Here is a tiny trained network, its code and every weight. The questions are about switching its units off for an input and a class, where a switched-off unit gives its printed mean instead of its output.

import numpy as np


def w(rows, s, z=0):
    codes = np.array(rows[::2]) - 128.0
    scale = np.full(codes.shape[1], s)
    scale[-1] = z or s
    return codes * scale


def norm(h):
    return h / np.sqrt((h * h).mean(-1, keepdims=True) + 1e-5)


def f(y):
    return y / 2 * (1 + np.tanh(0.7978845608 * (y + 0.044715 * y**3)))


def log_softmax(a):
    a = a - a.max(-1, keepdims=True)
    return a - np.log(np.exp(a).sum(-1, keepdims=True))


def net(x, mask):
    res = np.array(x, float).reshape(1, 8) / 4 @ E
    u = 0
    for l in range(2):
        y = f(norm(res) @ A[l][:, :-1].T + A[l][:, -1])
        res = res + np.where(mask[u : u + 12], y, B[l][:, -1]) @ B[l][:, :-1]
        u += 12
    return log_softmax(norm(res)[-1] @ U[:, :-1].T + U[:, -1])


A, B = {}, {}
E = w([
[124,126,127,115,124,132],'x0',
[165,253,64,140,72,208],'x1',
[130,134,136,116,134,139],'x2',
[243,126,198,85,62,153],'x3',
[118,124,128,114,120,140],'x4',
[121,122,121,140,123,118],'x5',
[125,126,131,127,125,133],'x6',
[149,96,42,219,192,225],'x7',
],0.0074)
A[0] = w([
[144,169,105,169,134,176,39],'0.n0',
[94,106,91,113,193,66,123],'0.n1',
[112,160,73,103,110,133,89],'0.n2',
[138,251,78,151,80,156,195],'0.n3',
[192,203,124,137,45,131,14],'0.n4',
[179,67,90,158,138,203,205],'0.n5',
[113,213,72,119,141,172,2],'0.n6',
[153,56,131,164,59,169,152],'0.n7',
[78,157,164,172,155,97,71],'0.n8',
[114,250,88,152,86,155,199],'0.n9',
[152,197,115,130,57,111,57],'0.n10',
[241,94,113,138,128,156,125],'0.n11',
],0.011,0.0054)
B[0] = w([
[78,66,98,190,121,98,154],'0.n0',
[158,200,132,136,119,184,180],'0.n1',
[80,112,113,112,162,62,145],'0.n2',
[184,99,79,162,57,157,254],'0.n3',
[88,163,190,41,113,254,181],'0.n4',
[77,77,54,124,171,78,216],'0.n5',
[69,68,100,168,183,54,168],'0.n6',
[156,146,170,52,178,74,165],'0.n7',
[177,177,120,73,129,113,138],'0.n8',
[176,56,102,113,72,96,248],'0.n9',
[111,110,174,68,165,249,168],'0.n10',
[111,191,137,52,118,73,181],'0.n11',
],0.0088,0.0091)
A[1] = w([
[32,213,230,206,114,142,4],'1.n0',
[128,74,129,114,181,19,95],'1.n1',
[204,101,90,33,36,60,78],'1.n2',
[112,179,163,35,137,105,77],'1.n3',
[119,117,77,129,254,140,20],'1.n4',
[43,145,119,117,238,77,169],'1.n5',
[141,131,139,161,121,124,78],'1.n6',
[54,174,147,111,193,73,88],'1.n7',
[53,11,133,46,85,190,162],'1.n8',
[93,190,135,40,195,34,108],'1.n9',
[77,209,159,81,175,77,119],'1.n10',
[70,149,239,148,143,105,28],'1.n11',
],0.0086,0.0035)
B[1] = w([
[159,254,34,48,192,43,138],'1.n0',
[151,227,138,57,103,128,204],'1.n1',
[191,137,106,194,26,230,255],'1.n2',
[143,63,118,182,156,48,191],'1.n3',
[133,148,173,199,104,200,170],'1.n4',
[98,154,230,146,160,198,217],'1.n5',
[127,160,137,99,146,125,112],'1.n6',
[70,110,162,146,210,165,174],'1.n7',
[165,179,112,200,189,91,238],'1.n8',
[75,170,67,100,165,63,226],'1.n9',
[87,117,74,90,132,51,189],'1.n10',
[180,150,126,107,127,49,152],'1.n11',
],0.0083,0.007)
U = w([
[61,188,171,49,232,32,255],'0',
[208,105,67,112,14,150,111],'1',
[42,99,215,209,211,180,129],'2',
[93,43,54,162,124,102,149],'3',
[196,144,246,24,66,6,15],'4',
[195,155,187,40,29,195,56],'5',
],0.012,0.0032)

Each question gives the input, the list of numbers given to net, and the class t.
The units are the neurons (one row each of A and B). Each row of codes is followed by its name. A weight is (code - 128) times the scale printed after its matrix; where a second scale follows, it is the last column's (A, B and U).
mask holds one flag per neuron, layer by layer. A switched-off neuron (its flag False) gives its mean, the last column of its row in B, instead of its output. The means were averaged over made-up inputs and are rounded, as every weight is.
A unit's drop is (log p(t) with every unit on - log p(t) with that unit switched off) / (log p(t) with every unit on - log p(t) with every unit switched off).
The circuit of an input: a set's keep is (log p(t) with only the set's units on - log p(t) with every unit switched off) / (log p(t) with every unit on - log p(t) with every unit switched off). Starting from the 12 units with the biggest drops (on a tie, the unit counted first), units are removed one at a time, each time the one whose removal leaves the highest keep (on an exact tie, the one counted first), for as long as the keep stays at least 0.8.
circuit, biggest first: the units of the circuit, biggest drop first
most important unit: the unit with the biggest drop
k most important neurons: the k neurons with the biggest drops, biggest first
k most important neurons of layer l: the k neurons of layer l with the biggest drops, biggest first
drop when u is switched off: that unit's drop, to one decimal
input [-4,-4,3,8,0,4,5,3], class 0: most important neuron : (0.n3)
input [3,-2,4,0,-3,6,-4,-1], class 0: 4 most important neurons : (0.n9 0.n3 1.n2 1.n0)
input [-5,1,5,-7,4,1,-4,0], class 1: circuit, biggest first : (0.n5 0.n1)
input [5,8,1,-1,5,-3,-2,2], class 3: 2 most important neurons : (0.n6 0.n0)
input [-5,-1,-5,0,-1,6,-2,-1], class 0: 2 most important neurons of layer 0 : (0.n9 0.n3)
input [1,-3,8,-2,-1,-7,-5,0], class 0: 3 most important neurons : (0.n9 0.n3 1.n2)
input [6,0,1,-3,2,8,-5,8], class 2: 3 most important neurons : (0.n3 0.n9 1.n5)
input [8,-2,-4,-8,-4,1,7,1], class 2: 3 most important neurons of layer 0 : (0.n11 0.n4 0.n7)
input [3,-8,4,5,2,-5,5,4], class 0: 2 most important neurons of layer 0 : (0.n3 0.n9)
input [3,2,-2,2,-7,-6,-3,-5], class 5: 3 most important neurons of layer 0 : (0.n4 0.n10 0.n5)
input [-5,2,4,0,0,1,8,4], class 3: 2 most important neurons : (0.n5 0.n0)
input [2,-1,-8,1,3,6,1,8], class 0: 2 most important neurons of layer 1 : (1.n2 1.n1)
input [-2,-5,-3,-8,4,-1,1,-1], class 0: 4 most important neurons : (0.n3 0.n9 1.n0 0.n5)
input [7,0,-2,8,-3,3,-8,5], class 0: most important unit : 0.n11
input [5,-8,1,-3,-3,1,-2,6], class 2: drop when 0.n3 is switched off : 0.0
input [-6,6,-3,-1,4,-5,6,6], class 3: drop when 0.n6 is switched off : 0.3
input [3,-8,5,6,-2,7,4,5], class 0: drop when 0.n3 is switched off : 0.3
input [-8,-4,1,-8,0,6,-7,7], class 2: drop when 0.n3 is switched off : 0.1
input [-6,2,-7,5,-8,4,-7,-5], class 5: 2 most important neurons of layer 0 : (0.n4 0.n10)
input [7,-2,-1,-2,-8,6,8,4], class 2: most important neuron : (0.n3)
